Here is a tiny trained network, its code and every weight. The questions are about switching its units off for an input and a class, where a switched-off unit gives its printed mean instead of its output.

import numpy as np


def w(rows, s, z=0):
    codes = np.array(rows[::2]) - 128.0
    scale = np.full(codes.shape[1], s)
    scale[-1] = z or s
    return codes * scale


def norm(h):
    return h / np.sqrt((h * h).mean(-1, keepdims=True) + 1e-5)


def f(y):
    return y / 2 * (1 + np.tanh(0.7978845608 * (y + 0.044715 * y**3)))


def log_softmax(a):
    a = a - a.max(-1, keepdims=True)
    return a - np.log(np.exp(a).sum(-1, keepdims=True))


def net(x, mask):
    res = np.array(x, float).reshape(1, 4) / 4 @ E
    u = 0
    for l in range(3):
        y = f(norm(res) @ A[l][:, :-1].T + A[l][:, -1])
        res = res + np.where(mask[u : u + 3], y, B[l][:, -1]) @ B[l][:, :-1]
        u += 3
    return log_softmax(norm(res)[-1] @ U[:, :-1].T + U[:, -1])


A, B = {}, {}
E = w([
[152,106,161,68,91],'x0',
[141,145,69,38,254],'x1',
[35,101,211,148,173],'x2',
[146,101,128,203,206],'x3',
],0.0066)
A[0] = w([
[1,117,161,106,142,1],'0.n1',
[175,62,164,159,173,180],'0.n2',
[54,135,35,90,159,103],'0.n3',
],0.0093,0.0017)
B[0] = w([
[143,4,134,133,119,252],'0.n1',
[159,118,168,118,179,233],'0.n2',
[117,141,150,78,94,242],'0.n3',
],0.014,0.0027)
A[1] = w([
[200,146,1,134,72,149],'1.n1',
[110,198,208,184,83,188],'1.n2',
[126,106,113,232,54,5],'1.n3',
],0.009,0.0011)
B[1] = w([
[71,9,128,171,151,253],'1.n1',
[104,167,156,64,159,192],'1.n2',
[103,154,185,68,142,243],'1.n3',
],0.013,0.0036)
A[2] = w([
[41,109,110,57,69,5],'2.n1',
[254,141,167,218,198,61],'2.n2',
[128,176,54,67,172,117],'2.n3',
],0.0091,0.0015)
B[2] = w([
[251,172,135,137,151,253],'2.n1',
[170,167,115,162,127,218],'2.n2',
[117,138,119,67,124,175],'2.n3',
],0.013,0.0041)
U = w([
[81,97,69,193,146,188],'0',
[70,246,128,64,175,164],'1',
[255,234,105,218,166,7],'2',
],0.0078,0.002)

Each question gives the input, the list of numbers given to net, and the class t.
The units are the neurons (one row each of A and B). Each row of codes is followed by its name. A weight is (code - 128) times the scale printed after its matrix; where a second scale follows, it is the last column's (A, B and U).
mask holds one flag per neuron, layer by layer. A switched-off neuron (its flag False) gives its mean, the last column of its row in B, instead of its output. The means were averaged over made-up inputs and are rounded, as every weight is.
A unit's drop is (log p(t) with every unit on - log p(t) with that unit switched off) / (log p(t) with every unit on - log p(t) with every unit switched off).
The circuit of an input: a set's keep is (log p(t) with only the set's units on - log p(t) with every unit switched off) / (log p(t) with every unit on - log p(t) with every unit switched off). Starting from all 9 units, units are removed one at a time, each time the one whose removal leaves the highest keep (on an exact tie, the one counted first), for as long as the keep stays at least 0.8.
circuit, biggest first: the units of the circuit, biggest drop first
unit that matters most: the unit with the biggest drop
top k neurons: the k neurons with the biggest drops, biggest first
k most important neurons of layer l: the k neurons of layer l with the biggest drops, biggest first
drop when u is switched off: that unit's drop, to one decimal
input [-1,-2,3,-5], class 2: unit that matters most => 1.n1
input [-7,1,0,-6], class 2: top 3 neurons => (2.n1, 0.n3, 1.n3)
input [-2,-3,-1,3], class 1: 2 most important neurons of layer 1 => (1.n2, 1.n3)
input [5,-8,1,6], class 1: circuit, biggest first => (1.n2, 0.n1)
input [-7,4,-8,-8], class 0: top 3 neurons => (1.n1, 1.n3, 1.n2)
input [-2,-8,-6,6], class 1: circuit, biggest first => (1.n3, 1.n2)
input [6,-4,1,1], class 1: top 2 neurons => (0.n1, 1.n2)
input [4,0,-3,-8], class 2: top 2 neurons => (2.n1, 0.n1)
input [-7,-5,-2,-5], class 1: top 3 neurons => (1.n3, 1.n2, 0.n1)
input [-5,1,-5,4], class 0: top 2 neurons => (1.n1, 2.n1)
input [5,6,5,-7], class 2: 2 most important neurons of layer 0 => (0.n2, 0.n1)
input [5,4,8,-4], class 0: top 3 neurons => (0.n1, 1.n3, 1.n2)
input [1,2,6,-8], class 2: top 2 neurons => (2.n1, 1.n1)
input [-6,-7,0,-4], class 1: unit that matters most => 1.n3
input [-1,-5,3,-8], class 2: top 4 neurons => (2.n1, 0.n1, 2.n3, 1.n1)
input [6,-3,-4,3], class 0: top 2 neurons => (1.n1, 2.n1)
input [-4,-8,2,-3], class 1: top 2 neurons => (1.n3, 1.n2)
input [-7,-8,-5,-5], class 1: top 4 neurons => (1.n3, 1.n2, 0.n1, 2.n2)
input [0,5,5,-3], class 0: 2 most important neurons of layer 2 => (2.n2, 2.n3)
input [-6,-7,-3,1], class 1: 2 most important neurons of layer 1 => (1.n3, 1.n2)
input [-3,2,-5,1], class 0: unit that matters most => 1.n1
input [-4,-4,3,-6], class 2: top 4 neurons => (2.n1, 0.n1, 1.n1, 0.n2)
input [-2,-6,-3,-2], class 1: 2 most important neurons of layer 1 => (1.n3, 1.n2)
input [-3,5,4,-8], class 2: 2 most important neurons of layer 0 => (0.n1, 0.n2)
input [3,-5,4,-8], class 2: 2 most important neurons of layer 2 => (2.n1, 2.n3)
input [-2,-8,-2,-4], class 1: top 3 neurons => (1.n3, 1.n2, 0.n1)
input [4,6,8,-8], class 0: top neuron => (0.n1)
input [-3,1,-7,-2], class 0: drop when 1.n1 is switched off => 0.4
input [-3,2,-8,8], class 0: drop when 2.n1 is switched off => 0.4
